In the rows, zero is written as 128.
Facts:
K_864 {λ=a, Ψ=816}
K_671 {λ=d, Ψ=816}
K_217 {λ=c, Ψ=816}
K_402 {λ=f, Ψ=816}
K_335 {λ=e, Ψ=816}
K_32 {λ=d, Ψ=816, ζ=K_577 K_539 K_467 K_825}
K_422 {λ=c, Ψ=816, ζ=K_539 K_296 K_267}
K_152 {λ=d, Ψ=816}
K_371 {λ=a, Ψ=795, ζ=K_421 K_184 K_467 K_390 K_2}
K_74 {λ=g, Ψ=816}
K_12 {λ=b, Ψ=795}
K_854 {λ=e, Ψ=816, ζ=K_93 K_826 K_171}
K_2 {λ=a, Ψ=816}
K_320 {λ=c, Ψ=816, ζ=K_93 K_964}
K_871 {λ=b, Ψ=816}
K_272 {λ=c, Ψ=816}
K_309 {λ=e, Ψ=816}
K_825 {λ=g, Ψ=816}
K_42 {λ=e, Ψ=816, ζ=K_561 K_467 K_335 K_864 K_390 K_502}
K_729 {λ=d, Ψ=816}
K_133 {λ=f, Ψ=816, ζ=K_561 K_171 K_671 K_502}
K_826 {λ=f, Ψ=816}
K_471 {λ=g, Ψ=795, ζ=K_10 K_503}
K_503 {λ=e, Ψ=795}
K_952 {λ=c, Ψ=795, ζ=K_110 K_188 K_402}
K_804 {λ=e, Ψ=816}
K_811 {λ=d, Ψ=816}
K_467 {λ=e, Ψ=816}
K_10 {λ=c, Ψ=795}
K_214 {λ=b, Ψ=816, ζ=K_377 K_277 K_178 K_267}
K_68 {λ=f, Ψ=816, ζ=K_335}
K_567 {λ=f, Ψ=816, ζ=K_74 K_671}
K_188 {λ=c, Ψ=816}
K_83 {λ=g, Ψ=816}
K_184 {λ=e, Ψ=816}
K_449 {λ=b, Ψ=795, ζ=K_12 K_184 K_811 K_948 K_722}
K_731 {λ=b, Ψ=816}
K_786 {λ=c, Ψ=816}
K_110 {λ=a, Ψ=816}
K_653 {λ=f, Ψ=816, ζ=K_83 K_272 K_152}
K_296 {λ=e, Ψ=795}
K_561 {λ=b, Ψ=795}
K_383 {λ=e, Ψ=816, ζ=K_277 K_652}
K_948 {λ=g, Ψ=795}
K_492 {λ=a, Ψ=816}
K_410 {λ=b, Ψ=816, ζ=K_539 K_495 K_671}
K_882 {λ=c, Ψ=816, ζ=K_60 K_267}
K_958 {λ=a, Ψ=795}
K_267 {λ=b, Ψ=795}
K_577 {λ=d, Ψ=795}
K_652 {λ=e, Ψ=816}
K_502 {λ=g, Ψ=795}
K_387 {λ=f, Ψ=816, ζ=K_964 K_561 K_729 K_10 K_502}
K_277 {λ=a, Ψ=816}
K_170 {λ=g, Ψ=795, ζ=K_492 K_826}
K_901 {λ=c, Ψ=795, ζ=K_272}
K_377 {λ=b, Ψ=816}
K_126 {λ=e, Ψ=816, ζ=K_811}
K_456 {λ=a, Ψ=816, ζ=K_296 K_110 K_786}
K_173 {λ=c, Ψ=816}
K_336 {λ=f, Ψ=816, ζ=K_171}
K_712 {λ=c, Ψ=816, ζ=K_577}
K_390 {λ=c, Ψ=795}
K_140 {λ=g, Ψ=795, ζ=K_539 K_824 K_10 K_804}
K_93 {λ=a, Ψ=795}
K_121 {λ=a, Ψ=816, ζ=K_152}
K_921 {λ=g, Ψ=816, ζ=K_561 K_864 K_503 K_652}
K_539 {λ=d, Ψ=795}
K_824 {λ=g, Ψ=816}
K_586 {λ=d, Ψ=816, ζ=K_871 K_10 K_786 K_722}
K_964 {λ=c, Ψ=816}
K_171 {λ=b, Ψ=816}
K_687 {λ=b, Ψ=816, ζ=K_74 K_503}
K_194 {λ=c, Ψ=816, ζ=K_309 K_12 K_217 K_731 K_958}
K_322 {λ=b, Ψ=795, ζ=K_377 K_83 K_12}
K_60 {λ=c, Ψ=816}
K_411 {λ=b, Ψ=795, ζ=K_377 K_467}
K_862 {λ=d, Ψ=816, ζ=K_12 K_786}
K_421 {λ=a, Ψ=795}
K_857 {λ=e, Ψ=816, ζ=K_309 K_272}
K_17 {λ=b, Ψ=795, ζ=K_467 K_171}
K_722 {λ=a, Ψ=816}
K_762 {λ=a, Ψ=795, ζ=K_173 K_421 K_811 K_188 K_402}
K_178 {λ=a, Ψ=816}
K_495 {λ=b, Ψ=795}
K_365 {λ=a, Ψ=816, ζ=K_786}
K_210 {λ=d, Ψ=816, ζ=K_864 K_503}
K_553 {λ=d, Ψ=816, ζ=K_731 K_671 K_804}
K_268 {λ=a, Ψ=816, ζ=K_74 K_729}

Known rows:
K_952: [115 113 127 100 124 118 116 188 102 123 140 129 114 119 110 121]
K_188: [120 117 130 116 120 121 120 205 120 123 125 122 116 111 111 120]
K_402: [118 120 166 120 116 147 171 132 146 121 119 115 146 125 112 113]
K_390: [172 115 119 133 127 115 120 128 120 121 121 114 108 125 121 114]
K_371: [113 114 123 139 116 113 189 115 132 127 124 110 110 121 104 105]
K_2: [116 117 124 168 116 110 176 106 151 121 120 108 111 145 106 104]
K_184: [133 121 133 154 114 108 111 134 141 123 185 112 109 128 133 108]
K_449: [113 116 121  89 172 117 103 134 135 143 128 106 104 121 142 114]
K_492: [123 122 132 135 124 117 174 119 126 131 114 131 121 121 108 112]
K_296: [135 136 163 187 119 111 116 157 103 122 151 125 109 123 123 130]
K_456: [111 118 152 170 116 110 190 120 113 138 118 137 123 119 113 112]
K_561: [193 122 124 117 140 143 104 122 153 121 130 144 109 138 125 119]
K_133: [111 146 121 107 127 136 169 120 109 140 112 122 107 111 113 112]
K_171: [208 123 122  95 115 140 108 126 139 133 135 122 118 124 122 121]
K_17: [138 123 120  94 144 120 108 115 108 152 133 119 115 118 127 110]
K_671: [153 141 119 126 119 186 110 118 210 128 112 132 224 147 150 158]
K_410: [120 151 121 114 177 123 108 132 114 153 112 121 134 119 111 121]
K_539: [152 134 117 131 128 150 118 125 176 135 108 131 244 146 184 163]
K_495: [155 144 120 131 148 124 103 140 131 134 116 118 142 119 118 130]
K_217: [120 130 126 132 117 131 110 137 116 122 111 107 109 121 119 154]
K_194: [113 133 119 109 127 115 107 136 101 121 114 114 111 114 116 147]
K_958: [115 133 134 187 119 139 153 114 145 119 112 109 105 141 109 114]
K_268: [113 128 121 184 115 119 162 120 132 130 118 174 109 120 107 110]
K_729: [131 126 118 100 125 194 106 116 203 130 126 176 204 144 148 146]
K_862: [115 122 116  92 134 154 106 114 176 148 120 115 184 127 199 153]
K_882: [116 124 127 121 133 113 128 132 100 125 110 138 104 114 111 143]
K_652: [150 131 131 163 124 109 111 123  95 124 177 165 109 136 115 115]
K_824: [135 134 120 133 132 127 119 125 140 121 114 133 138 115 177 173]
K_83: [120 126 120  94 115 133 108 121 107 123 116 113 127 135 161 193]
K_365: [117 118 151 180 114 122 174 112 132 133 116 123 108 116 113 111]

Rows, some named above:
[159 142 123 130 152 139 111 143 122 133 115 123 140 118 118 133] | K_495
[120 127 121  96 115 134 106 121 107 123 115 110 121 133 161 188] | K_83
[136 135 120 142 127 123 122 122 141 120 115 124 138 116 173 172] | K_824
[162 127 150 110 137 125 102 138  93 127 118 135 147 151 139 147] | K_267
[116 118 124  96 167 112 105 127 132 139 133 115 107 115 144 111] | K_449
[115 120 119 100 124 127 116 130 166 120 132 112 122 122 194 154] | K_948
[106 126 130 124 121 113 113 151 119 120 203 108 108 118 115 109] | K_126
[112 157 125 133 133 159 154 128 111 130 104 134 119 116 113 103] | K_567
[107 125 121  98 160 111 119 128 103 119 143 181 114 115 151 143] | K_921
[169 118 119 126 127 118 127 127 122 120 125 119 107 123 122 114] | K_390
[112 121 122  95 130 156 110 117 172 152 123 119 186 133 197 158] | K_862
[126 129 118 113 116 130 113 143  97 119 103 106 105 125 107 158] | K_272
[175 123 123 111 126 134 116 120 164 120 134 144 120 118 162 147] | K_502
[154 122 134 106 131 122 112 120 101 123 114 113 121 170 152 132] | K_377
[112 114 158 200 120 126 176 120 177 121 118 114 108 133 115 105] | K_722
[134 120 134 148 120 116 107 136 142 121 189 109 106 126 133 112] | K_184
[149 130 130 164 121 111 106 120 104 122 178 168 105 140 119 122] | K_652
[116 117 122  87 132 153 112 115 167 146 116 123 184 138 190 156] | K_862
[118 154 129 151 113 109 107 140 118 119 146 104 109 134 113 137] | K_309
[113 142 117 110 149 120 120 114 118 129 122 132 127 115 169 162] | K_140
[113 120 176 115 116 142 172 141 148 122 119 116 142 125 103 112] | K_402
[108 155 126 138 134 167 157 118 123 129 117 127 115 117 109 113] | K_567
[148 126 120 108 121 129 115 119 172 134 101 114 236 153 167 140] | K_577
[137 149 125 121 131 154 111 143 146 126 109 112 113 135 124 145] | K_731
[116 121 124  90 163 138 105 119 160 132 132 178 197 143 147 123] | K_210
[114 133 126 132 131 114 111 117  99 120 176 156 114 122 118 116] | K_383
[143 128 116 108 123 137 114 117 173 136 111 110 240 157 164 135] | K_577
[147 117 130 129 122 108 121 135 102 126 111 137 108 119 118 146] | K_60
[108 159 122 115 117 114 110 127 100 120 162 112 111 117 115 132] | K_857
[122 123 120  99 122 123 106 122  98 132 137 146 113 120 112 121] | K_320
[110 131 121  99 153 115 121 117 141 163 109 119 227 126 157 126] | K_32
[111 126 121  97 173 115 112 116  98 141 112 132 128 134 129 127] | K_214
[126 142 121 100 113 109 108 116  98 145 210 134 111 117 110 109] | K_854
[109 131 123 136 120 119 155 116 103 123 111 115 111 141 105 104] | K_121
[113 131 121 122 145 117 108 120 105 126 201 126 110 110 109 108] | K_42
[158 136 158  93 116 179 164 119 117 133 122 120 115 119 110 111] | K_826
[108 124 120 105 157 122 121 122 128 119 123 171 116 112 165 154] | K_471
[134 136 121 130 129 133 121 123 138 120 114 126 133 113 173 173] | K_824
[124 126 121  91 114 126 121 120 112 131 150 134 130 116 137 154] | K_170
[109 118 166 194 116 117 183 136 137 121 115 132 135 132 103 109] | K_110

